Below is a small trained network, with its code and all its weights. Each question gives an input and a class and asks what happens when units are switched off, that is, made to give their printed mean instead of their output.

import numpy as np


def w(rows, s, z=0):
    codes = np.array(rows[::2]) - 128.0
    scale = np.full(codes.shape[1], s)
    scale[-1] = z or s
    return codes * scale


def f(y):
    return y / 2 * (1 + np.tanh(0.7978845608 * (y + 0.044715 * y**3)))


def log_softmax(a):
    a = a - a.max(-1, keepdims=True)
    return a - np.log(np.exp(a).sum(-1, keepdims=True))


def net(x, mask):
    res = np.array(x, float).reshape(1, 5) / 4 @ E
    y = f(res @ A[0][:, :-1].T + A[0][:, -1])
    res = res + np.where(mask, y, B[0][:, -1]) @ B[0][:, :-1]
    return log_softmax(res[-1] @ U[:, :-1].T + U[:, -1])


A, B = {}, {}
E = w([
[151,226,165,216,105,143,196,131,68,133],'x0',
[179,159,112,92,57,96,57,67,132,55],'x1',
[107,115,40,252,99,150,112,207,188,112],'x2',
[152,78,126,173,180,197,130,133,40,53],'x3',
[173,187,139,190,227,239,79,182,169,135],'x4',
],0.012)
A[0] = w([
[158,93,191,119,196,177,113,151,139,154,137],'neuron 1',
[140,157,120,150,129,96,129,153,128,138,134],'neuron 2',
[71,41,65,156,126,116,131,106,164,34,163],'neuron 3',
[86,154,168,64,106,43,118,2,52,117,172],'neuron 4',
[218,192,143,147,124,170,106,95,93,53,144],'neuron 5',
[104,223,115,148,117,107,101,136,150,206,146],'neuron 6',
[149,110,99,113,60,136,146,116,141,161,252],'neuron 7',
[62,101,157,179,146,167,178,121,102,161,101],'neuron 8',
[65,87,136,153,139,107,174,138,165,165,234],'neuron 9',
[83,138,165,160,98,102,145,113,115,120,74],'neuron 10',
],0.011,0.0037)
B[0] = w([
[143,126,93,87,192,187,123,61,147,173,191],'neuron 1',
[118,139,139,146,68,102,152,166,140,129,145],'neuron 2',
[120,67,101,96,76,129,90,153,98,67,196],'neuron 3',
[161,116,232,93,113,65,142,111,93,204,249],'neuron 4',
[204,141,179,198,176,124,167,104,94,6,212],'neuron 5',
[101,133,173,153,121,137,136,199,224,137,188],'neuron 6',
[128,137,103,127,49,45,96,134,152,93,167],'neuron 7',
[63,153,77,144,98,175,211,119,51,177,179],'neuron 8',
[77,196,56,86,152,76,67,187,102,152,186],'neuron 9',
[158,136,75,82,91,87,151,80,155,109,148],'neuron 10',
],0.011,0.02)
U = w([
[97,24,80,91,82,123,67,140,87,80,192],'0',
[151,158,170,169,137,169,224,86,97,146,27],'1',
[164,154,91,154,64,108,143,100,138,90,5],'2',
[82,191,127,163,113,97,104,193,244,149,68],'3',
[64,164,62,154,149,163,157,168,40,192,100],'4',
[142,108,116,88,214,221,97,77,171,168,92],'5',
[210,159,186,197,184,220,151,111,72,71,191],'6',
[160,120,207,89,98,38,144,94,95,184,219],'7',
],0.011,0.0031)

Each question gives the input, the list of numbers given to net, and the class t.
The units are the neurons (one row each of A and B). Each row of codes is followed by its name. A weight is (code - 128) times the scale printed after its matrix; where a second scale follows, it is the last column's (A, B and U).
mask holds one flag per neuron, in row order. A switched-off neuron (its flag False) gives its mean, the last column of its row in B, instead of its output. The means were averaged over made-up inputs and are rounded, as every weight is.
A unit's drop is (log p(t) with every unit on - log p(t) with that unit switched off) / (log p(t) with every unit on - log p(t) with every unit switched off).
The circuit of an input: a set's keep is (log p(t) with only the set's units on - log p(t) with every unit switched off) / (log p(t) with every unit on - log p(t) with every unit switched off). Starting from all 10 units, units are removed one at a time, each time the one whose removal leaves the highest keep (on an exact tie, the one counted first), for as long as the keep stays at least 0.8.
circuit, biggest first: the units of the circuit, biggest drop first
k most important neurons: the k neurons with the biggest drops, biggest first
drop when u is switched off: that unit's drop, to one decimal
input [-2,-6,8,5,7], class 4: circuit, biggest first => (neuron 8)
input [-5,0,4,5,5], class 5: 2 most important neurons => (neuron 1; neuron 7)
input [-4,8,2,-5,3], class 3: circuit, biggest first => (neuron 4; neuron 6)
input [7,-8,-1,-6,-4], class 4: 2 most important neurons => (neuron 8; neuron 9)
input [3,4,8,-3,-3], class 3: 2 most important neurons => (neuron 6; neuron 5)
input [7,8,7,5,-4], class 6: 2 most important neurons => (neuron 5; neuron 9)
input [-3,2,4,-4,0], class 3: 2 most important neurons => (neuron 6; neuron 5)
input [0,-4,-2,4,1], class 4: 2 most important neurons => (neuron 8; neuron 5)
input [0,3,5,-4,0], class 3: drop when neuron 10 is switched off => 0.0
input [-5,-6,-5,8,5], class 5: drop when neuron 1 is switched off => 0.6
input [-4,4,-8,-3,8], class 5: drop when neuron 1 is switched off => 1.6
